Here is a tiny trained network, its code and every weight. The questions are about switching its units off for an input and a class, where a switched-off unit gives its printed mean instead of its output.

import numpy as np


def w(rows, s, z=0):
    codes = np.array(rows[::2]) - 128.0
    scale = np.full(codes.shape[1], s)
    scale[-1] = z or s
    return codes * scale


def f(y):
    return np.maximum(y, 0)


def log_softmax(a):
    a = a - a.max(-1, keepdims=True)
    return a - np.log(np.exp(a).sum(-1, keepdims=True))


def net(x, mask):
    res = np.array(x, float).reshape(1, 7) / 4 @ E
    y = f(res @ A[0][:, :-1].T + A[0][:, -1])
    res = res + np.where(mask, y, B[0][:, -1]) @ B[0][:, :-1]
    return log_softmax(res[-1] @ U[:, :-1].T + U[:, -1])


A, B = {}, {}
E = w([
[215,166,136,103,129,90,179,116],'x0',
[120,94,162,110,6,112,134,151],'x1',
[128,128,127,126,128,128,126,128],'x2',
[165,166,151,105,116,204,87,173],'x3',
[119,139,127,135,123,127,135,131],'x4',
[132,124,128,126,130,128,127,129],'x5',
[129,129,125,121,118,130,113,112],'x6',
],0.017)
A[0] = w([
[161,153,143,130,96,247,79,243,210],'n0',
[219,202,84,107,208,110,155,75,150],'n1',
[213,228,134,68,150,171,113,102,175],'n2',
[8,3,131,132,10,134,105,124,195],'n3',
[51,102,88,164,219,184,74,133,251],'n4',
[198,136,186,55,38,52,195,169,28],'n5',
[201,132,151,67,65,65,177,112,172],'n6',
[204,227,172,98,145,255,109,164,124],'n7',
[75,131,92,167,206,194,123,107,216],'n8',
],0.0071,0.0033)
B[0] = w([
[141,170,165,11,44,166,4,209,219],'n0',
[122,170,171,217,237,27,132,146,215],'n1',
[157,102,65,243,179,124,133,207,199],'n2',
[29,30,177,187,170,118,116,220,247],'n3',
[118,157,18,51,65,254,204,50,217],'n4',
[160,132,16,107,82,246,121,49,209],'n5',
[127,134,14,146,100,131,142,114,202],'n6',
[129,81,133,175,212,227,67,253,212],'n7',
[143,153,30,120,97,176,122,82,201],'n8',
],0.0071,0.015)
U = w([
[119,102,70,104,92,124,199,8,253],'0',
[121,75,151,191,152,113,126,172,170],'1',
[171,174,85,61,91,170,112,106,47],'2',
[116,121,242,49,79,121,102,144,15],'3',
[148,185,134,134,160,7,159,54,135],'4',
],0.012,0.003)

Each question gives the input, the list of numbers given to net, and the class t.
The units are the neurons (one row each of A and B). Each row of codes is followed by its name. A weight is (code - 128) times the scale printed after its matrix; where a second scale follows, it is the last column's (A, B and U).
mask holds one flag per neuron, in row order. A switched-off neuron (its flag False) gives its mean, the last column of its row in B, instead of its output. The means were averaged over made-up inputs and are rounded, as every weight is.
A unit's drop is (log p(t) with every unit on - log p(t) with that unit switched off) / (log p(t) with every unit on - log p(t) with every unit switched off).
The circuit of an input: a set's keep is (log p(t) with only the set's units on - log p(t) with every unit switched off) / (log p(t) with every unit on - log p(t) with every unit switched off). Starting from all 9 units, units are removed one at a time, each time the one whose removal leaves the highest keep (on an exact tie, the one counted first), for as long as the keep stays at least 0.8.
units of the circuit, in order: the units of the circuit, biggest drop first
most important unit: the unit with the biggest drop
top k neurons: the k neurons with the biggest drops, biggest first
drop when u is switched off: that unit's drop, to one decimal
input [-7,2,-5,5,1,8,2], class 3: most important unit : n0
input [0,5,-7,5,-6,-4,7], class 3: top 3 neurons : [n4; n0; n8]
input [-6,1,2,7,-7,1,4], class 3: units of the circuit, in order : [n0; n5]
input [-1,-2,-1,-1,0,-2,7], class 0: units of the circuit, in order : [n0; n7]
input [0,2,7,7,-4,-8,-6], class 3: top 2 neurons : [n0; n4]
input [7,-2,-5,1,8,0,1], class 1: top 2 neurons : [n2; n7]
input [-2,-1,4,-1,5,6,5], class 0: top 2 neurons : [n0; n7]
input [6,-4,-7,1,3,-6,5], class 1: top 2 neurons : [n2; n7]
input [-7,1,-3,7,0,-5,4], class 3: top 2 neurons : [n0; n5]
input [7,-3,6,0,-5,8,6], class 4: top 3 neurons : [n3; n1; n0]
input [-1,7,-1,4,-8,1,6], class 3: top 3 neurons : [n3; n0; n4]
input [0,-8,6,-6,5,0,-2], class 0: top 2 neurons : [n4; n8]
input [2,-8,3,-7,-3,0,2], class 4: top 2 neurons : [n1; n5]
input [-6,-2,1,-8,-3,-5,-2], class 0: units of the circuit, in order : [n4]
input [8,0,-4,-3,-7,3,-6], class 4: top 2 neurons : [n1; n4]
input [5,-1,1,8,-7,3,-5], class 1: top 2 neurons : [n7; n2]
input [6,0,3,8,1,8,8], class 1: drop when n7 is switched off : 0.7
input [2,-3,5,5,2,6,-2], class 1: drop when n7 is switched off : 0.1
input [-4,3,-3,1,5,-7,-4], class 3: drop when n1 is switched off : 0.2
input [-3,-3,6,-1,7,8,-2], class 0: most important unit : n0
